Below are the code and all the weights of a small trained network. Each question names an input and a target symbol and asks about switching units off, where a switched-off unit gives its printed mean instead of its output.

import numpy as np


def w(rows, s, z=0):
    codes = np.array(rows[::2]) - 128.0
    scale = np.full(codes.shape[1], s)
    scale[-1] = z or s
    return codes * scale


def norm(h):
    return h / np.sqrt((h * h).mean(-1, keepdims=True) + 1e-5)


def f(y):
    return np.maximum(y, 0)


def softmax(a):
    e = np.exp(a - a.max(-1, keepdims=True))
    return e / e.sum(-1, keepdims=True)


def log_softmax(a):
    a = a - a.max(-1, keepdims=True)
    return a - np.log(np.exp(a).sum(-1, keepdims=True))


def net(x, mask):
    ids = ['βγδζηπψ'.index(c) for c in x.split()]
    T = len(ids)
    res = E[ids] + P[:T]
    u = 0
    for l in range(2):
        r = norm(res)
        for j in range(2):
            rows = slice(2 * j, 2 * j + 2)
            q, k, v = (r @ M[l][rows].T for M in (Q, K, V))
            z = softmax(np.where(np.tri(T) > 0, q @ k.T / 2**0.5, -1e9)) @ v
            o = O[l][rows]
            res = res + np.where(mask[u + j], z, o[:, -1]) @ o[:, :-1]
        u += 2
        y = f(norm(res) @ A[l][:, :-1].T + A[l][:, -1])
        res = res + np.where(mask[u : u + 4], y, B[l][:, -1]) @ B[l][:, :-1]
        u += 4
    return log_softmax(norm(res)[-1] @ U[:, :-1].T + U[:, -1])


Q, K, V, O, A, B = {}, {}, {}, {}, {}, {}
E = w([
[51,123,67,109,113,109],'β',
[94,88,40,108,80,124],'γ',
[91,190,172,22,135,73],'δ',
[114,198,59,32,77,210],'ζ',
[31,226,98,171,172,211],'η',
[121,164,253,189,209,72],'π',
[196,246,190,149,149,243],'ψ',
],0.017)
P = w([
[127,159,11,149,216,83],'0',
[109,109,66,90,242,135],'1',
[106,200,49,185,130,83],'2',
[83,90,116,97,201,198],'3',
[96,203,103,200,70,101],'4',
[74,69,158,112,157,235],'5',
[85,194,154,215,30,147],'6',
[62,66,197,132,108,255],'7',
[64,198,245,200,22,169],'8',
],0.0098)
Q[0] = w([
[78,30,173,63,197,228],'L0H1',
[248,87,37,76,252,99],'L0H1',
[127,125,129,130,120,130],'L0H2',
[123,134,123,125,130,119],'L0H2',
],0.035)
K[0] = w([
[131,223,128,207,3,58],'L0H1',
[200,184,14,124,204,33],'L0H1',
[130,133,130,125,128,126],'L0H2',
[129,135,124,133,127,129],'L0H2',
],0.038)
V[0] = w([
[222,158,224,121,215,125],'L0H1',
[212,37,69,188,119,106],'L0H1',
[192,186,15,125,250,68],'L0H2',
[201,146,73,167,209,118],'L0H2',
],0.013)
O[0] = w([
[148,4,126,77,207,208,122],'L0H1',
[224,105,41,197,113,77,6],'L0H1',
[118,227,167,78,226,98,223],'L0H2',
[145,163,113,93,198,113,146],'L0H2',
],0.013,0.015)
A[0] = w([
[120,121,66,66,83,152,180],'L0N1',
[6,60,63,121,139,24,230],'L0N2',
[129,137,168,198,166,160,25],'L0N3',
[168,93,122,118,76,87,5],'L0N4',
],0.025,0.0029)
B[0] = w([
[27,207,196,98,130,69,190],'L0N1',
[180,245,235,52,164,78,224],'L0N2',
[41,204,221,72,146,111,254],'L0N3',
[173,108,174,52,136,79,129],'L0N4',
],0.012,0.004)
Q[1] = w([
[113,148,148,250,175,153],'L1H1',
[173,143,249,126,114,94],'L1H1',
[196,85,108,178,128,153],'L1H2',
[14,85,136,202,206,44],'L1H2',
],0.023)
K[1] = w([
[105,89,95,58,95,62],'L1H1',
[73,73,97,184,46,190],'L1H1',
[93,164,18,18,184,64],'L1H2',
[250,170,159,46,115,141],'L1H2',
],0.023)
V[1] = w([
[117,165,3,41,66,204],'L1H1',
[21,111,75,233,176,143],'L1H1',
[223,165,212,177,118,209],'L1H2',
[155,173,44,41,50,213],'L1H2',
],0.041)
O[1] = w([
[128,133,52,4,98,84,54],'L1H1',
[166,185,99,129,135,221,59],'L1H1',
[123,109,99,136,226,80,196],'L1H2',
[197,177,194,123,178,105,3],'L1H2',
],0.029,0.014)
A[1] = w([
[123,224,12,141,122,117,158],'L1N1',
[133,94,158,232,144,184,168],'L1N2',
[234,104,20,250,72,24,124],'L1N3',
[161,36,4,218,188,77,254],'L1N4',
],0.025,0.0058)
B[1] = w([
[181,148,74,165,144,178,207],'L1N1',
[116,125,71,62,87,82,253],'L1N2',
[217,4,212,79,139,232,155],'L1N3',
[198,157,32,181,139,134,217],'L1N4',
],0.026,0.012)
U = w([
[126,196,94,242,86,50,2],'β',
[208,86,123,167,92,134,246],'γ',
[83,89,209,122,125,135,223],'δ',
[162,136,64,34,86,69,120],'ζ',
[125,203,111,157,143,244,33],'η',
[83,42,31,175,92,162,159],'π',
[152,107,84,155,254,81,69],'ψ',
],0.0092,0.003)

Each question gives the input, a string of symbols that net reads in full, and the target symbol t.
The units are the heads (2 rows each of Q, K, V and O) and the neurons (one row each of A and B). Each row of codes is followed by its name. A weight is (code - 128) times the scale printed after its matrix; where a second scale follows, it is the last column's (O, A, B and U).
mask holds one flag per unit, layer by layer, with each layer's heads first. A switched-off unit (its flag False) gives its mean, the last column of its rows in O or B, instead of its output. The means were averaged over made-up inputs and are rounded, as every weight is.
A unit's drop is (log p(t) with every unit on - log p(t) with that unit switched off) / (log p(t) with every unit on - log p(t) with every unit switched off).
The circuit of an input: a set's keep is (log p(t) with only the set's units on - log p(t) with every unit switched off) / (log p(t) with every unit on - log p(t) with every unit switched off). Starting from all 12 units, units are removed one at a time, each time the one whose removal leaves the highest keep (on an exact tie, the one counted first), for as long as the keep stays at least 0.8.
circuit, biggest first: the units of the circuit, biggest drop first
unit that matters most: the unit with the biggest drop
top k neurons: the k neurons with the biggest drops, biggest first
k most important neurons of layer l: the k neurons of layer l with the biggest drops, biggest first
which heads matter: for each layer, one digit per head in row order, 1 if its drop is at least 0.15 and else 0, layers parted by /
input ψ δ δ δ η, target δ: unit that matters most : L1N4
input η ζ π π ψ β β, target β: which heads matter : 10 / 00
input β δ ζ, target δ: which heads matter : 10 / 01
input π δ π η η η δ ζ δ, target ζ: circuit, biggest first : L1H1, L0H2
input ψ η η δ η η, target η: circuit, biggest first : L1H1, L0H2, L1H2
input ζ ψ β β π, target β: which heads matter : 11 / 00
input δ δ η, target δ: circuit, biggest first : L1N4, L1H2
input η ζ η γ η, target γ: circuit, biggest first : L0H1, L1N3
input π ζ δ β β η, target β: top 2 neurons : L0N2, L1N3
input ζ π δ η ζ ζ β, target ζ: which heads matter : 01 / 10
input δ γ β, target γ: top 3 neurons : L1N3, L0N3, L1N1
input η ψ δ γ, target δ: 3 most important neurons of layer 1 : L1N4, L1N1, L1N2
input η π γ ψ ζ β, target ζ: circuit, biggest first : L1H1, L0N2
input β γ β π η γ ζ, target γ: unit that matters most : L0H1
input η ζ β, target η: 2 most important neurons of layer 1 : L1N1, L1N2
input δ β π, target π: which heads matter : 00 / 01
input π δ ψ β γ ψ, target γ: top 2 neurons : L1N3, L0N2
input η η ζ, target η: circuit, biggest first : L1N2, L1H2
input π β ψ δ δ ψ, target δ: top 2 neurons : L1N4, L0N3
input δ ψ π π γ ψ η η γ, target η: circuit, biggest first : L1H1
input δ π δ δ δ, target δ: which heads matter : 11 / 00
input ψ ζ π β δ δ δ γ β, target γ: which heads matter : 10 / 00
